Below is a small trained network, with its code and all its weights. Each question gives an input and a class and asks what happens when units are switched off, that is, made to give their printed mean instead of their output.

import numpy as np


def w(rows, s, z=0):
    codes = np.array(rows[::2]) - 128.0
    scale = np.full(codes.shape[1], s)
    scale[-1] = z or s
    return codes * scale


def f(y):
    return y / 2 * (1 + np.tanh(0.7978845608 * (y + 0.044715 * y**3)))


def log_softmax(a):
    a = a - a.max(-1, keepdims=True)
    return a - np.log(np.exp(a).sum(-1, keepdims=True))


def net(x, mask):
    res = np.array(x, float).reshape(1, 6) / 4 @ E
    y = f(res @ A[0][:, :-1].T + A[0][:, -1])
    res = res + np.where(mask, y, B[0][:, -1]) @ B[0][:, :-1]
    return log_softmax(res[-1] @ U[:, :-1].T + U[:, -1])


A, B = {}, {}
E = w([
[128,127,132,129,131,129,124,130,126,126],'x0',
[153,181,114,155,190,119,105,59,93,191],'x1',
[151,48,104,61,202,45,79,111,57,78],'x2',
[125,128,126,127,129,127,131,129,126,129],'x3',
[2,54,223,104,136,140,81,64,85,126],'x4',
[181,85,4,119,87,62,81,43,210,91],'x5',
],0.0098)
A[0] = w([
[214,172,81,139,161,118,151,229,118,129,2],'neuron 1',
[144,151,139,158,154,133,107,91,117,138,24],'neuron 2',
[144,101,142,102,90,136,109,251,129,48,36],'neuron 3',
[139,164,138,147,174,131,149,224,87,149,63],'neuron 4',
[182,191,119,140,192,131,98,91,70,191,82],'neuron 5',
[105,134,176,104,146,149,132,169,62,137,24],'neuron 6',
[162,90,115,83,189,89,108,163,53,87,5],'neuron 7',
],0.014,0.0065)
B[0] = w([
[38,109,206,121,121,156,38,50,89,124,246],'neuron 1',
[57,32,149,99,54,126,196,181,203,85,145],'neuron 2',
[136,67,113,112,198,83,254,182,125,142,212],'neuron 3',
[167,135,61,125,91,104,87,96,176,110,210],'neuron 4',
[133,47,119,103,156,96,246,213,135,113,242],'neuron 5',
[153,119,79,119,102,106,66,67,159,101,214],'neuron 6',
[106,209,146,182,50,198,131,122,185,167,246],'neuron 7',
],0.01,0.012)
U = w([
[190,124,35,107,114,54,75,72,166,113,90],'0',
[44,105,212,96,163,121,86,87,60,139,94],'1',
[122,114,133,106,156,86,188,174,122,144,84],'2',
[131,245,146,176,85,191,162,170,170,189,103],'3',
[154,158,123,114,161,97,113,133,96,142,252],'4',
],0.011,0.017)

Each question gives the input, the list of numbers given to net, and the class t.
The units are the neurons (one row each of A and B). Each row of codes is followed by its name. A weight is (code - 128) times the scale printed after its matrix; where a second scale follows, it is the last column's (A, B and U).
mask holds one flag per neuron, in row order. A switched-off neuron (its flag False) gives its mean, the last column of its row in B, instead of its output. The means were averaged over made-up inputs and are rounded, as every weight is.
A unit's drop is (log p(t) with every unit on - log p(t) with that unit switched off) / (log p(t) with every unit on - log p(t) with every unit switched off).
The circuit of an input: a set's keep is (log p(t) with only the set's units on - log p(t) with every unit switched off) / (log p(t) with every unit on - log p(t) with every unit switched off). Starting from all 7 units, units are removed one at a time, each time the one whose removal leaves the highest keep (on an exact tie, the one counted first), for as long as the keep stays at least 0.8.
units of the circuit, in order: the units of the circuit, biggest drop first
top k neurons: the k neurons with the biggest drops, biggest first
drop of u: that unit's drop, to one decimal
input [4,-3,-2,0,4,-8], class 0: units of the circuit, in order => neuron 6; neuron 4
input [6,-8,-1,-2,-5,7], class 2: units of the circuit, in order => neuron 3
input [1,-7,-4,-8,2,-4], class 2: top 3 neurons => neuron 3; neuron 7; neuron 1
input [-5,-1,-4,6,6,-8], class 0: units of the circuit, in order => neuron 6; neuron 4
input [2,7,-5,3,-3,0], class 2: top 2 neurons => neuron 5; neuron 7
input [-2,-4,-3,2,2,-3], class 2: top 3 neurons => neuron 7; neuron 1; neuron 3
input [2,-1,4,5,-3,1], class 3: top 3 neurons => neuron 7; neuron 6; neuron 5
input [-5,4,-4,-1,-3,-5], class 0: top 3 neurons => neuron 4; neuron 7; neuron 3
input [-8,-2,-6,-7,3,-6], class 4: units of the circuit, in order => neuron 7; neuron 6
input [-6,6,-6,-3,5,3], class 2: units of the circuit, in order => neuron 7; neuron 1
input [5,-1,6,5,6,-6], class 0: top 2 neurons => neuron 6; neuron 1
input [4,-5,-1,6,0,-7], class 0: units of the circuit, in order => neuron 6; neuron 4
input [-6,6,7,1,-2,4], class 3: top 2 neurons => neuron 7; neuron 3
input [8,-1,-6,-7,-8,1], class 1: units of the circuit, in order => neuron 1
input [-7,6,-6,-3,5,-4], class 4: units of the circuit, in order => neuron 7; neuron 1
input [8,2,-5,8,-6,-4], class 4: top 3 neurons => neuron 4; neuron 7; neuron 1
input [-8,-3,1,4,0,-8], class 0: units of the circuit, in order => neuron 6; neuron 4
input [6,-7,8,-3,-8,-3], class 1: top 3 neurons => neuron 1; neuron 5; neuron 3
input [-8,-4,-8,-6,-8,0], class 1: top 2 neurons => neuron 1; neuron 7
input [-3,-6,-2,-3,-6,1], class 1: top 2 neurons => neuron 1; neuron 5
input [3,-3,6,-1,3,-1], class 3: units of the circuit, in order => neuron 7
input [-6,7,-4,0,5,3], class 2: top 2 neurons => neuron 1; neuron 7
input [6,-6,5,-1,1,-5], class 2: top 2 neurons => neuron 3; neuron 1
input [2,4,1,-8,-1,1], class 2: units of the circuit, in order => neuron 5; neuron 6
input [-8,2,-5,1,-5,-7], class 4: drop of neuron 1 => 0.3
